Below is a small trained network, with its code and all its weights. Each question gives an input and a target symbol and asks what happens when units are switched off, that is, made to give their printed mean instead of their output.

import numpy as np


def w(rows, s, z=0):
    codes = np.array(rows[::2]) - 128.0
    scale = np.full(codes.shape[1], s)
    scale[-1] = z or s
    return codes * scale


def f(y):
    return np.maximum(y, 0)


def softmax(a):
    e = np.exp(a - a.max(-1, keepdims=True))
    return e / e.sum(-1, keepdims=True)


def log_softmax(a):
    a = a - a.max(-1, keepdims=True)
    return a - np.log(np.exp(a).sum(-1, keepdims=True))


def net(x, mask):
    ids = ['βγδεζμξπφω'.index(c) for c in x.split()]
    T = len(ids)
    res = E[ids] + P[:T]
    u = 0
    for l in range(2):
        q, k, v = (res @ M[l].T for M in (Q, K, V))
        z = softmax(np.where(np.tri(T) > 0, q @ k.T / 3**0.5, -1e9)) @ v
        res = res + np.where(mask[u], z, O[l][:, -1]) @ O[l][:, :-1]
        u += 1
        y = f(res @ A[l][:, :-1].T + A[l][:, -1])
        res = res + np.where(mask[u : u + 8], y, B[l][:, -1]) @ B[l][:, :-1]
        u += 8
    return log_softmax(res[-1] @ U[:, :-1].T + U[:, -1])


Q, K, V, O, A, B = {}, {}, {}, {}, {}, {}
E = w([
[201,108,245,93],'β',
[152,112,150,255],'γ',
[116,129,123,159],'δ',
[16,124,63,50],'ε',
[82,118,121,85],'ζ',
[206,100,239,179],'μ',
[116,116,163,40],'ξ',
[162,169,60,245],'π',
[7,130,24,194],'φ',
[118,125,137,111],'ω',
],0.0083)
P = w([
[118,10,103,130],'0',
[175,132,73,108],'1',
[91,239,199,83],'2',
[84,150,214,97],'3',
[200,172,53,130],'4',
[155,62,115,83],'5',
[83,188,213,86],'6',
[213,189,34,137],'7',
[121,151,108,79],'8',
[88,177,227,85],'9',
],0.011)
Q[0] = w([
[99,160,182,123],'0.h1',
[81,248,179,164],'0.h1',
[92,64,144,139],'0.h1',
],0.016)
K[0] = w([
[114,87,141,143],'0.h1',
[133,6,103,131],'0.h1',
[71,133,160,115],'0.h1',
],0.022)
V[0] = w([
[99,242,80,166],'0.h1',
[162,150,162,254],'0.h1',
[248,102,216,33],'0.h1',
],0.0069)
O[0] = w([
[98,255,130,130,89],'0.h1',
[136,179,153,182,177],'0.h1',
[172,118,139,86,4],'0.h1',
],0.015,0.0037)
A[0] = w([
[55,171,247,116,243],'0.n1',
[72,107,118,122,179],'0.n2',
[145,95,72,169,6],'0.n3',
[163,107,70,165,82],'0.n4',
[233,121,140,190,164],'0.n5',
[105,123,16,159,142],'0.n6',
[179,201,104,130,88],'0.n7',
[161,109,92,204,157],'0.n8',
],0.011,0.0025)
B[0] = w([
[80,192,95,237,253],'0.n1',
[99,58,164,153,195],'0.n2',
[81,178,216,229,163],'0.n3',
[136,210,157,255,178],'0.n4',
[237,145,209,132,237],'0.n5',
[19,132,92,109,240],'0.n6',
[221,56,33,133,211],'0.n7',
[153,193,156,148,237],'0.n8',
],0.0069,0.0062)
Q[1] = w([
[114,119,209,226],'1.h1',
[107,234,45,112],'1.h1',
[217,166,1,124],'1.h1',
],0.0078)
K[1] = w([
[114,128,215,234],'1.h1',
[92,252,133,113],'1.h1',
[199,254,80,46],'1.h1',
],0.0066)
V[1] = w([
[2,106,52,124],'1.h1',
[41,100,59,103],'1.h1',
[158,76,142,167],'1.h1',
],0.0066)
O[1] = w([
[159,64,116,253,99],'1.h1',
[160,84,69,253,15],'1.h1',
[216,203,49,64,252],'1.h1',
],0.0059,0.0045)
A[1] = w([
[180,170,94,170,125],'1.n1',
[81,201,166,180,119],'1.n2',
[194,118,180,175,84],'1.n3',
[44,163,191,186,125],'1.n4',
[71,122,59,98,255],'1.n5',
[2,92,148,94,166],'1.n6',
[109,69,55,210,133],'1.n7',
[222,103,64,67,221],'1.n8',
],0.0089,0.0022)
B[1] = w([
[107,99,140,104,185],'1.n1',
[152,110,30,71,219],'1.n2',
[96,170,144,61,166],'1.n3',
[147,114,65,48,209],'1.n4',
[131,147,232,144,160],'1.n5',
[222,148,128,120,160],'1.n6',
[107,184,170,98,247],'1.n7',
[63,2,151,100,161],'1.n8',
],0.0099,0.016)
U = w([
[100,68,121,87,24],'β',
[188,204,149,108,146],'γ',
[128,102,123,133,167],'δ',
[29,171,224,155,161],'ε',
[95,110,159,139,195],'ζ',
[103,121,178,99,4],'μ',
[115,46,101,126,221],'ξ',
[188,72,24,118,119],'π',
[1,125,88,96,23],'φ',
[124,91,131,133,192],'ω',
],0.0076,0.0034)

Each question gives the input, a string of symbols that net reads in full, and the target symbol t.
The units are the heads (3 rows each of Q, K, V and O) and the neurons (one row each of A and B). Each row of codes is followed by its name. A weight is (code - 128) times the scale printed after its matrix; where a second scale follows, it is the last column's (O, A, B and U).
mask holds one flag per unit, layer by layer, with each layer's heads first. A switched-off unit (its flag False) gives its mean, the last column of its rows in O or B, instead of its output. The means were averaged over made-up inputs and are rounded, as every weight is.
A unit's drop is (log p(t) with every unit on - log p(t) with that unit switched off) / (log p(t) with every unit on - log p(t) with every unit switched off).
The circuit of an input: a set's keep is (log p(t) with only the set's units on - log p(t) with every unit switched off) / (log p(t) with every unit on - log p(t) with every unit switched off). Starting from the 12 units with the biggest drops (on a tie, the unit counted first), units are removed one at a time, each time the one whose removal leaves the highest keep (on an exact tie, the one counted first), for as long as the keep stays at least 0.8.
circuit, biggest first: the units of the circuit, biggest drop first
unit that matters most: the unit with the biggest drop
top k neurons: the k neurons with the biggest drops, biggest first
top k neurons in layer l: the k neurons of layer l with the biggest drops, biggest first
input ξ γ β γ, target ξ: circuit, biggest first	(0.h1; 1.n7)
input π φ γ ζ γ δ π, target π: top 4 neurons in layer 1	(1.n7; 1.n2; 1.n4; 1.n5)
input γ ε μ ω, target γ: top 2 neurons	(0.n5; 1.n6)
input γ γ π ω φ γ, target π: circuit, biggest first	(0.h1; 1.n7; 1.n2; 1.n4)
input γ ε ε φ γ γ ε β, target β: unit that matters most	1.n8
input φ γ ξ γ γ ζ, target ξ: top 3 neurons	(1.n7; 1.n8; 0.n1)
input β ζ γ μ β β ε γ π π, target β: circuit, biggest first	(0.h1; 1.n8; 1.h1)
input μ γ φ φ μ μ, target π: circuit, biggest first	(0.h1; 0.n1; 1.n7; 1.n2)
input β φ φ β ξ ξ, target φ: circuit, biggest first	(0.h1; 0.n5)
input φ β γ γ ε ε β, target φ: circuit, biggest first	(0.n1; 0.h1; 1.n4; 0.n5)
input φ γ ε γ, target φ: top 2 neurons	(1.n7; 1.n4)
input ξ γ μ ε φ ε ξ ε, target ε: top 3 neurons in layer 1	(1.n7; 1.n5; 1.n2)
input φ β φ π, target φ: top 2 neurons	(1.n7; 1.n4)
input π μ ω δ φ δ γ γ ε ω, target π: top 4 neurons	(0.n1; 1.n7; 1.n2; 1.n4)
input φ γ μ γ γ β γ γ γ ξ, target φ: unit that matters most	1.h1
input δ ξ γ φ μ ε γ μ, target μ: top 2 neurons in layer 0	(0.n5; 0.n7)
input γ φ β φ, target γ: top 2 neurons	(1.n6; 0.n5)
input φ γ γ δ γ μ γ ω φ γ, target φ: circuit, biggest first	(0.h1; 1.n4; 0.n1; 0.n5)
input ξ φ ζ ω, target ξ: top 2 neurons	(1.n8; 1.n7)
input γ φ γ φ β μ, target γ: unit that matters most	0.h1
input ε μ φ μ, target ε: top 2 neurons	(1.n7; 1.n2)
input ξ γ π, target ξ: top 2 neurons	(1.n8; 1.n7)
input ε γ ε φ β ζ, target ε: top 2 neurons	(1.n2; 1.n4)
input γ ξ γ φ β ω ω γ β ζ, target γ: top 2 neurons in layer 1	(1.n6; 1.n8)
input φ δ β, target φ: top 2 neurons in layer 0	(0.n1; 0.n5)
input γ ξ γ γ γ β γ ε, target ε: top 2 neurons in layer 0	(0.n6; 0.n7)
input γ π γ γ γ π φ π γ φ, target γ: top 3 neurons in layer 0	(0.n5; 0.n3; 0.n4)
input π δ ε, target π: unit that matters most	1.n2
input ε γ γ ε γ γ φ ω γ γ, target ε: top 3 neurons in layer 1	(1.n7; 1.n2; 1.n3)
